Here is a tiny trained network, its code and every weight. The questions are about switching its units off for an input and a class, where a switched-off unit gives its printed mean instead of its output.

import numpy as np


def w(rows, s, z=0):
    codes = np.array(rows[::2]) - 128.0
    scale = np.full(codes.shape[1], s)
    scale[-1] = z or s
    return codes * scale


def f(y):
    return y / 2 * (1 + np.tanh(0.7978845608 * (y + 0.044715 * y**3)))


def log_softmax(a):
    a = a - a.max(-1, keepdims=True)
    return a - np.log(np.exp(a).sum(-1, keepdims=True))


def net(x, mask):
    res = np.array(x, float).reshape(1, 5) / 4 @ E
    y = f(res @ A[0][:, :-1].T + A[0][:, -1])
    res = res + np.where(mask, y, B[0][:, -1]) @ B[0][:, :-1]
    return log_softmax(res[-1] @ U[:, :-1].T + U[:, -1])


A, B = {}, {}
E = w([
[166,183,209,254,62,90,94,65,136,91,122],'x0',
[16,162,100,124,105,156,144,81,90,202,140],'x1',
[169,83,80,107,73,109,51,109,115,199,23],'x2',
[43,17,177,179,190,139,128,118,113,156,96],'x3',
[118,130,119,134,172,203,141,80,31,129,70],'x4',
],0.0086)
A[0] = w([
[91,109,122,74,155,96,191,157,163,131,188,176],'n0',
[159,205,144,144,54,64,131,128,189,106,194,163],'n1',
[2,82,121,119,145,133,122,116,102,194,97,124],'n2',
[122,134,234,180,154,110,132,109,144,71,150,178],'n3',
[160,118,76,74,99,83,86,154,163,152,107,102],'n4',
[71,218,90,121,74,146,150,89,101,140,188,133],'n5',
[68,90,167,196,99,128,111,44,103,218,92,254],'n6',
],0.0087,0.004)
B[0] = w([
[144,149,127,184,37,161,166,184,164,131,173,200],'n0',
[200,180,227,222,46,84,98,139,167,123,32,238],'n1',
[49,176,150,101,116,243,163,131,163,212,86,234],'n2',
[129,83,113,153,152,49,76,62,19,15,125,205],'n3',
[125,37,138,109,195,26,2,143,92,124,149,176],'n4',
[116,13,4,157,119,79,157,115,144,100,226,223],'n5',
[113,137,151,114,90,111,108,46,81,147,2,249],'n6',
],0.0075,0.011)
U = w([
[72,135,108,28,150,201,128,73,77,233,41,165],'0',
[186,162,177,198,15,91,86,92,116,111,34,177],'1',
[138,127,192,84,126,90,55,180,180,177,100,40],'2',
[129,43,82,128,189,49,77,114,91,74,199,186],'3',
[146,183,79,13,142,211,189,153,107,146,171,69],'4',
[128,234,191,116,184,141,121,59,183,162,161,2],'5',
[84,196,214,146,254,183,194,114,70,42,155,58],'6',
[81,117,113,160,97,191,218,175,216,158,192,188],'7',
],0.0074,0.0052)

Each question gives the input, the list of numbers given to net, and the class t.
The units are the neurons (one row each of A and B). Each row of codes is followed by its name. A weight is (code - 128) times the scale printed after its matrix; where a second scale follows, it is the last column's (A, B and U).
mask holds one flag per neuron, in row order. A switched-off neuron (its flag False) gives its mean, the last column of its row in B, instead of its output. The means were averaged over made-up inputs and are rounded, as every weight is.
A unit's drop is (log p(t) with every unit on - log p(t) with that unit switched off) / (log p(t) with every unit on - log p(t) with every unit switched off).
The circuit of an input: a set's keep is (log p(t) with only the set's units on - log p(t) with every unit switched off) / (log p(t) with every unit on - log p(t) with every unit switched off). Starting from all 7 units, units are removed one at a time, each time the one whose removal leaves the highest keep (on an exact tie, the one counted first), for as long as the keep stays at least 0.8.
circuit, biggest first: the units of the circuit, biggest drop first
unit that matters most: the unit with the biggest drop
k most important neurons: the k neurons with the biggest drops, biggest first
input [-7,-3,1,8,-7], class 7: circuit, biggest first : [n0]
input [-2,4,7,-7,3], class 3: circuit, biggest first : [n4; n2; n1]
input [8,3,6,5,2], class 0: circuit, biggest first : [n1; n2]
input [-2,-6,8,-5,-3], class 2: circuit, biggest first : [n4; n3]
input [-4,-6,-5,-5,3], class 7: circuit, biggest first : [n6; n3]
input [2,-6,-5,3,3], class 3: 2 most important neurons : [n3; n2]
input [-7,-7,-4,-2,3], class 4: circuit, biggest first : [n1; n3]
input [2,2,-4,-5,5], class 3: circuit, biggest first : [n5; n2]
input [-5,-8,2,2,2], class 3: 2 most important neurons : [n2; n1]
input [-7,-7,3,-4,-1], class 3: 3 most important neurons : [n4; n1; n2]
input [-6,6,-5,1,5], class 7: circuit, biggest first : [n0; n5]
input [-7,3,2,-5,2], class 7: 2 most important neurons : [n6; n3]
input [1,6,3,-2,-1], class 0: circuit, biggest first : [n1; n0]
input [-8,1,8,-8,-1], class 3: circuit, biggest first : [n4]
input [3,-2,-6,-4,6], class 3: 3 most important neurons : [n6; n2; n3]
input [3,-2,-4,1,2], class 3: 2 most important neurons : [n2; n3]
input [-5,0,3,-8,6], class 3: 3 most important neurons : [n2; n4; n6]
input [-2,1,-5,-2,-3], class 7: 4 most important neurons : [n6; n0; n4; n3]
input [6,7,4,2,-1], class 0: 4 most important neurons : [n1; n2; n0; n3]
input [-6,-1,-6,-8,3], class 7: unit that matters most : n0
input [-3,-6,-4,-5,6], class 4: 2 most important neurons : [n1; n3]
